Below are the code and all the weights of a small trained network. Each question names an input and a target symbol and asks about switching units off, where a switched-off unit gives its printed mean instead of its output.

import numpy as np


def w(rows, s, z=0):
    codes = np.array(rows[::2]) - 128.0
    scale = np.full(codes.shape[1], s)
    scale[-1] = z or s
    return codes * scale


def norm(h):
    return h / np.sqrt((h * h).mean(-1, keepdims=True) + 1e-5)


def softmax(a):
    e = np.exp(a - a.max(-1, keepdims=True))
    return e / e.sum(-1, keepdims=True)


def log_softmax(a):
    a = a - a.max(-1, keepdims=True)
    return a - np.log(np.exp(a).sum(-1, keepdims=True))


def net(x, mask):
    ids = ['ΠΩβεηλμτ'.index(c) for c in x.split()]
    T = len(ids)
    res = E[ids] + P[:T]
    u = 0
    for l in range(3):
        r = norm(res)
        for j in range(2):
            rows = slice(2 * j, 2 * j + 2)
            q, k, v = (r @ M[l][rows].T for M in (Q, K, V))
            z = softmax(np.where(np.tri(T) > 0, q @ k.T / 2**0.5, -1e9)) @ v
            o = O[l][rows]
            res = res + np.where(mask[u + j], z, o[:, -1]) @ o[:, :-1]
        u += 2
    return log_softmax(norm(res)[-1] @ U[:, :-1].T + U[:, -1])


Q, K, V, O = {}, {}, {}, {}
E = w([
[35,5,133,127,108,42,101,109,78,122,175,112],'Π',
[170,163,84,97,104,144,154,160,68,11,134,215],'Ω',
[198,139,106,166,99,93,129,110,113,147,229,218],'β',
[104,184,177,172,145,201,162,64,57,103,110,156],'ε',
[158,167,125,121,7,139,149,86,98,171,106,118],'η',
[131,181,190,226,103,114,44,138,164,97,85,147],'λ',
[73,183,120,95,109,166,125,201,164,223,67,162],'μ',
[177,96,136,32,140,144,125,33,190,111,146,100],'τ',
],0.024)
P = w([
[232,70,152,112,130,253,138,180,66,113,74,231],'0',
[187,84,184,94,106,137,159,165,93,135,125,210],'1',
[152,88,171,91,107,147,142,146,114,125,129,192],'2',
[137,100,152,94,116,132,134,126,120,120,127,181],'3',
[124,109,139,94,122,119,130,116,127,121,127,171],'4',
[104,117,132,95,122,110,128,112,137,116,126,158],'5',
[96,131,133,100,128,102,126,105,141,121,132,149],'6',
[87,142,127,107,130,96,119,100,150,125,131,136],'7',
[84,153,124,111,134,88,115,91,153,132,135,120],'8',
[72,168,120,121,138,88,120,87,162,137,136,102],'9',
[68,183,118,141,146,83,108,82,163,138,132,78],'10',
[67,200,113,147,150,72,106,70,169,145,127,71],'11',
[64,210,101,153,167,66,97,56,168,156,120,50],'12',
],0.018)
Q[0] = w([
[210,77,114,236,95,168,247,135,111,165,86,81],'L0H0',
[110,111,89,138,72,115,245,1,10,78,128,90],'L0H0',
[128,124,148,131,119,141,131,115,140,168,142,134],'L0H1',
[183,67,132,154,148,190,143,181,152,129,130,80],'L0H1',
],0.0078)
K[0] = w([
[192,91,183,147,84,154,186,114,84,150,102,158],'L0H0',
[147,253,88,144,105,106,164,48,143,139,146,83],'L0H0',
[126,110,140,119,138,135,127,133,124,135,117,151],'L0H1',
[130,162,137,110,119,137,131,123,142,126,142,156],'L0H1',
],0.011)
V[0] = w([
[117,136,86,125,147,155,86,145,113,141,254,162],'L0H0',
[147,193,122,85,175,127,127,182,175,84,140,192],'L0H0',
[117,79,85,174,161,91,238,177,61,130,167,82],'L0H1',
[228,213,54,160,152,147,206,100,152,139,102,171],'L0H1',
],0.0074)
O[0] = w([
[154,134,55,159,127,148,215,117,138,177,57,168,109],'L0H0',
[182,155,88,125,162,9,109,120,130,187,77,178,92],'L0H0',
[87,232,83,76,213,109,14,94,127,148,227,125,99],'L0H1',
[255,97,226,150,141,113,193,152,69,218,172,77,3],'L0H1',
],0.0086,0.0064)
Q[1] = w([
[184,76,183,152,116,66,169,118,132,163,132,141],'L1H0',
[140,118,188,129,137,139,164,136,114,108,119,103],'L1H0',
[140,140,59,124,140,132,136,88,104,118,158,88],'L1H1',
[2,183,35,146,88,163,76,119,93,92,164,147],'L1H1',
],0.017)
K[1] = w([
[157,238,154,91,102,158,145,89,215,97,127,172],'L1H0',
[117,149,158,110,128,131,170,123,105,130,92,123],'L1H0',
[98,161,95,169,159,107,81,121,97,126,175,75],'L1H1',
[98,173,138,150,182,98,105,85,208,166,96,4],'L1H1',
],0.015)
V[1] = w([
[104,6,29,194,193,108,84,171,136,70,189,143],'L1H0',
[162,143,90,155,53,148,140,104,202,129,241,244],'L1H0',
[149,147,95,12,176,171,178,35,131,141,186,61],'L1H1',
[243,158,185,114,185,120,37,160,254,77,149,145],'L1H1',
],0.0054)
O[1] = w([
[179,124,165,103,165,4,130,104,190,66,143,118,255],'L1H0',
[94,128,146,57,130,136,120,139,130,84,22,113,160],'L1H0',
[104,116,71,71,103,113,210,105,90,140,141,137,117],'L1H1',
[174,111,151,178,85,139,115,67,107,147,48,92,94],'L1H1',
],0.012,0.0061)
Q[2] = w([
[76,111,88,145,152,72,128,125,164,119,148,235],'L2H0',
[119,160,86,175,247,137,81,199,94,171,114,177],'L2H0',
[94,179,118,84,185,85,24,104,179,77,196,163],'L2H1',
[182,74,70,141,211,101,169,72,168,151,97,122],'L2H1',
],0.012)
K[2] = w([
[86,171,126,199,192,108,191,98,165,140,115,143],'L2H0',
[169,202,189,104,163,208,166,128,128,103,87,160],'L2H0',
[72,196,103,134,147,116,117,99,167,188,133,6],'L2H1',
[149,72,112,112,184,81,81,120,56,95,148,137],'L2H1',
],0.013)
V[2] = w([
[2,232,121,145,118,104,114,108,100,152,151,55],'L2H0',
[152,178,205,71,208,201,167,73,168,203,89,70],'L2H0',
[8,46,99,141,213,156,59,25,127,111,84,225],'L2H1',
[88,94,42,86,171,185,113,248,211,223,39,158],'L2H1',
],0.0066)
O[2] = w([
[184,143,195,104,102,152,186,139,60,114,70,189,122],'L2H0',
[55,68,155,95,170,52,105,105,165,119,146,154,3],'L2H0',
[99,139,182,182,119,146,170,100,102,248,106,94,222],'L2H1',
[168,163,153,122,117,156,193,78,196,122,149,103,68],'L2H1',
],0.012,0.0066)
U = w([
[79,139,130,177,197,227,156,75,100,111,145,141,69],'Π',
[181,151,106,166,132,92,128,126,131,200,210,141,212],'Ω',
[93,170,78,157,157,152,188,194,199,221,111,128,189],'β',
[107,97,248,93,137,42,171,152,84,146,128,146,76],'ε',
[129,174,68,87,172,146,137,187,105,34,131,114,152],'η',
[145,126,171,189,108,128,58,135,150,117,66,112,5],'λ',
[167,116,168,83,143,144,171,88,238,72,150,81,175],'μ',
[155,130,110,116,17,167,157,87,98,159,70,93,138],'τ',
],0.012,0.0035)

Each question gives the input, a string of symbols that net reads in full, and the target symbol t.
The units are the heads (2 rows each of Q, K, V and O). Each row of codes is followed by its name. A weight is (code - 128) times the scale printed after its matrix; where a second scale follows, it is the last column's (O and U).
mask holds one flag per head, layer by layer. A switched-off head (its flag False) gives its mean, the last column of its rows in O, instead of its output. The means were averaged over made-up inputs and are rounded, as every weight is.
A unit's drop is (log p(t) with every unit on - log p(t) with that unit switched off) / (log p(t) with every unit on - log p(t) with every unit switched off).
The circuit of an input: a set's keep is (log p(t) with only the set's units on - log p(t) with every unit switched off) / (log p(t) with every unit on - log p(t) with every unit switched off). Starting from all 6 units, units are removed one at a time, each time the one whose removal leaves the highest keep (on an exact tie, the one counted first), for as long as the keep stays at least 0.8.
units of the circuit, in order: the units of the circuit, biggest drop first
most important unit: the unit with the biggest drop
which heads matter: for each layer, one digit per head in row order, 1 if its drop is at least 0.15 and else 0, layers parted by /
input β Π Ω, target β: units of the circuit, in order -> (L0H0, L2H1, L2H0)
input β ε τ ε ε ε η Π, target η: which heads matter -> 01 / 00 / 01
input λ Ω β τ λ Π β, target λ: which heads matter -> 10 / 11 / 00
input Π λ Π η ε Π η Ω Π β Π, target β: which heads matter -> 11 / 01 / 01
input μ μ η ε λ τ Π τ, target τ: which heads matter -> 01 / 00 / 00
input β β Π Ω, target β: which heads matter -> 10 / 00 / 01
input λ μ η Π ε Π Ω β τ Π, target τ: which heads matter -> 00 / 01 / 10
input Π ε Ω, target ε: which heads matter -> 01 / 00 / 01
input Π β τ η β Π η η Π η, target η: most important unit -> L1H0
input Ω ε τ Ω η Π τ μ τ μ, target τ: units of the circuit, in order -> (L1H1, L2H0)
input β λ η η τ λ λ λ Π τ β λ, target τ: units of the circuit, in order -> (L0H1, L1H1)
input ε η μ ε Π ε τ β Π τ Π Ω, target τ: which heads matter -> 00 / 01 / 11
input Π η μ μ Ω, target μ: which heads matter -> 00 / 00 / 01
input λ ε η Ω Π, target η: which heads matter -> 01 / 10 / 01
input Π Ω τ β β, target τ: which heads matter -> 00 / 11 / 00
input τ ε Π ε μ η, target μ: units of the circuit, in order -> (L2H1, L0H0)
input β β Π τ η μ, target τ: units of the circuit, in order -> (L1H1, L0H0)
input Π β μ ε β, target μ: which heads matter -> 00 / 11 / 01
input Ω Π Ω β, target β: most important unit -> L1H0
input τ μ τ τ β μ λ Π τ, target τ: units of the circuit, in order -> (L0H1, L1H0)
input ε β ε τ η Ω Π Ω, target Ω: units of the circuit, in order -> (L0H0, L2H1, L1H0)
input η τ Π λ τ η β Ω ε η, target η: units of the circuit, in order -> (L2H1, L1H1)
input Π Ω ε η β, target η: units of the circuit, in order -> (L2H1)
input η Ω Π η η Ω ε, target η: units of the circuit, in order -> (L0H0, L2H1)
